Below are the code and all the weights of a small trained network. Each question names an input and a target symbol and asks about switching units off, where a switched-off unit gives its printed mean instead of its output.

import numpy as np


def w(rows, s, z=0):
    codes = np.array(rows[::2]) - 128.0
    scale = np.full(codes.shape[1], s)
    scale[-1] = z or s
    return codes * scale


def norm(h):
    return h / np.sqrt((h * h).mean(-1, keepdims=True) + 1e-5)


def f(y):
    return np.maximum(y, 0)


def softmax(a):
    e = np.exp(a - a.max(-1, keepdims=True))
    return e / e.sum(-1, keepdims=True)


def log_softmax(a):
    a = a - a.max(-1, keepdims=True)
    return a - np.log(np.exp(a).sum(-1, keepdims=True))


def net(x, mask):
    ids = ['Λαβγημστφψω'.index(c) for c in x.split()]
    T = len(ids)
    res = E[ids] + P[:T]
    r = norm(res)
    for j in range(3):
        rows = slice(3 * j, 3 * j + 3)
        q, k, v = (r @ M[0][rows].T for M in (Q, K, V))
        z = softmax(np.where(np.tri(T) > 0, q @ k.T / 3**0.5, -1e9)) @ v
        o = O[0][rows]
        res = res + np.where(mask[j], z, o[:, -1]) @ o[:, :-1]
    y = f(norm(res) @ A[0][:, :-1].T + A[0][:, -1])
    res = res + np.where(mask[3:11], y, B[0][:, -1]) @ B[0][:, :-1]
    return log_softmax(norm(res)[-1] @ U[:, :-1].T + U[:, -1])


Q, K, V, O, A, B = {}, {}, {}, {}, {}, {}
E = w([
[34,85,152,97],'Λ',
[65,128,61,104],'α',
[68,161,64,114],'β',
[98,171,92,94],'γ',
[33,98,89,148],'η',
[108,17,178,54],'μ',
[102,38,150,205],'σ',
[97,169,88,84],'τ',
[251,102,155,74],'φ',
[120,44,195,175],'ψ',
[68,214,132,98],'ω',
],0.017)
P = w([
[138,48,56,4],'0',
[142,76,69,41],'1',
[142,88,79,55],'2',
[131,109,83,69],'3',
[123,116,97,82],'4',
[106,126,104,88],'5',
[100,133,110,98],'6',
[91,144,121,108],'7',
[89,151,130,116],'8',
[84,161,140,128],'9',
[84,168,149,137],'10',
[79,175,158,150],'11',
[79,187,170,154],'12',
[69,196,177,154],'13',
],0.012)
Q[0] = w([
[112,133,100,127],'H0',
[211,193,108,65],'H0',
[71,122,102,124],'H0',
[72,46,255,131],'H1',
[194,15,183,120],'H1',
[109,99,105,99],'H1',
[35,139,164,80],'H2',
[110,211,103,220],'H2',
[142,190,32,67],'H2',
],0.034)
K[0] = w([
[88,111,102,133],'H0',
[203,62,61,55],'H0',
[55,103,113,139],'H0',
[82,199,244,205],'H1',
[213,207,227,156],'H1',
[149,76,161,134],'H1',
[2,86,100,73],'H2',
[109,235,123,190],'H2',
[146,158,18,103],'H2',
],0.034)
V[0] = w([
[155,130,146,146],'H0',
[85,235,163,146],'H0',
[108,49,66,80],'H0',
[76,167,224,94],'H1',
[175,174,252,148],'H1',
[100,159,146,235],'H1',
[86,232,147,102],'H2',
[96,195,146,157],'H2',
[148,104,118,68],'H2',
],0.029)
O[0] = w([
[133,147,118,173,84],'H0',
[172,65,33,94,69],'H0',
[92,138,205,78,252],'H0',
[68,100,162,52,152],'H1',
[106,99,254,121,34],'H1',
[42,104,151,165,94],'H1',
[128,231,128,67,76],'H2',
[164,195,128,122,81],'H2',
[68,102,119,95,156],'H2',
],0.026,0.019)
A[0] = w([
[137,254,170,104,30],'N0',
[109,146,156,126,31],'N1',
[193,137,81,171,3],'N2',
[103,155,149,114,69],'N3',
[112,105,85,199,79],'N4',
[179,91,143,108,59],'N5',
[121,132,122,139,54],'N6',
[132,130,103,90,153],'N7',
],0.047,0.0038)
B[0] = w([
[85,226,150,3,251],'N0',
[126,107,135,168,178],'N1',
[170,193,118,217,179],'N2',
[133,123,91,136,179],'N3',
[119,158,65,73,154],'N4',
[180,163,100,118,142],'N5',
[126,122,138,116,128],'N6',
[118,124,181,133,224],'N7',
],0.066,0.015)
U = w([
[111,188,193,64,93],'Λ',
[133,162,104,163,240],'α',
[147,128,92,161,184],'β',
[147,115,108,154,94],'γ',
[139,89,127,112,12],'η',
[183,56,144,75,18],'μ',
[50,103,37,153,9],'σ',
[138,93,110,129,22],'τ',
[246,74,158,120,172],'φ',
[92,81,180,208,253],'ψ',
[197,36,51,94,164],'ω',
],0.012,0.0041)

Each question gives the input, a string of symbols that net reads in full, and the target symbol t.
The units are the heads (3 rows each of Q, K, V and O) and the neurons (one row each of A and B). Each row of codes is followed by its name. A weight is (code - 128) times the scale printed after its matrix; where a second scale follows, it is the last column's (O, A, B and U).
mask holds one flag per unit, heads first, then neurons. A switched-off unit (its flag False) gives its mean, the last column of its rows in O or B, instead of its output. The means were averaged over made-up inputs and are rounded, as every weight is.
A unit's drop is (log p(t) with every unit on - log p(t) with that unit switched off) / (log p(t) with every unit on - log p(t) with every unit switched off).
The circuit of an input: a set's keep is (log p(t) with only the set's units on - log p(t) with every unit switched off) / (log p(t) with every unit on - log p(t) with every unit switched off). Starting from all 11 units, units are removed one at a time, each time the one whose removal leaves the highest keep (on an exact tie, the one counted first), for as long as the keep stays at least 0.8.
circuit, biggest first: the units of the circuit, biggest drop first
unit that matters most: the unit with the biggest drop
which heads matter: for each layer, one digit per head in row order, 1 if its drop is at least 0.15 and else 0, layers parted by /
drop of u: that unit's drop, to one decimal
input φ Λ α Λ Λ Λ ψ ψ α γ Λ ψ Λ, target ψ: circuit, biggest first	[N0]
input Λ Λ ψ Λ ψ τ η γ ψ ω Λ ψ Λ, target ψ: which heads matter	110
input α η γ μ μ ψ η, target α: which heads matter	010
input σ φ σ, target φ: circuit, biggest first	[H1 H2]
input α η ψ σ φ ψ α ψ ω ψ, target ω: which heads matter	110
input ψ ψ ψ μ ψ η φ, target φ: which heads matter	011
input μ α φ Λ ψ α ω β σ, target ω: which heads matter	100
input ψ ω η φ Λ γ μ α γ σ μ, target σ: which heads matter	100
input φ ψ ψ τ ψ ω Λ Λ φ, target ψ: which heads matter	101
input η η σ, target σ: which heads matter	111
input η α α α σ γ ψ σ Λ β γ ψ ω η, target α: circuit, biggest first	[H0 N2]
input γ Λ α η η Λ Λ Λ Λ ω Λ σ, target ω: which heads matter	110
input ω ψ η Λ Λ ω α β ψ σ ψ β, target α: which heads matter	110
input Λ ψ ψ τ ψ ψ, target ψ: which heads matter	011
input γ ψ ψ ψ η Λ ψ Λ η ψ μ Λ γ σ, target σ: unit that matters most	H0
input ψ Λ η Λ α η Λ τ ψ ψ Λ Λ β φ, target φ: circuit, biggest first	[H1 H0 N0 N5]
input σ ψ σ β α φ ω α φ ω γ ψ α β, target α: drop of N5	0.0
input γ ψ α ψ Λ η η τ μ ψ η η β α, target α: drop of H0	0.4
input ψ ψ ψ η ψ σ μ Λ β ψ τ α α, target α: drop of H2	0.2
input ψ ψ ψ ψ ψ Λ Λ σ ψ η β ω μ, target ω: circuit, biggest first	[H0]
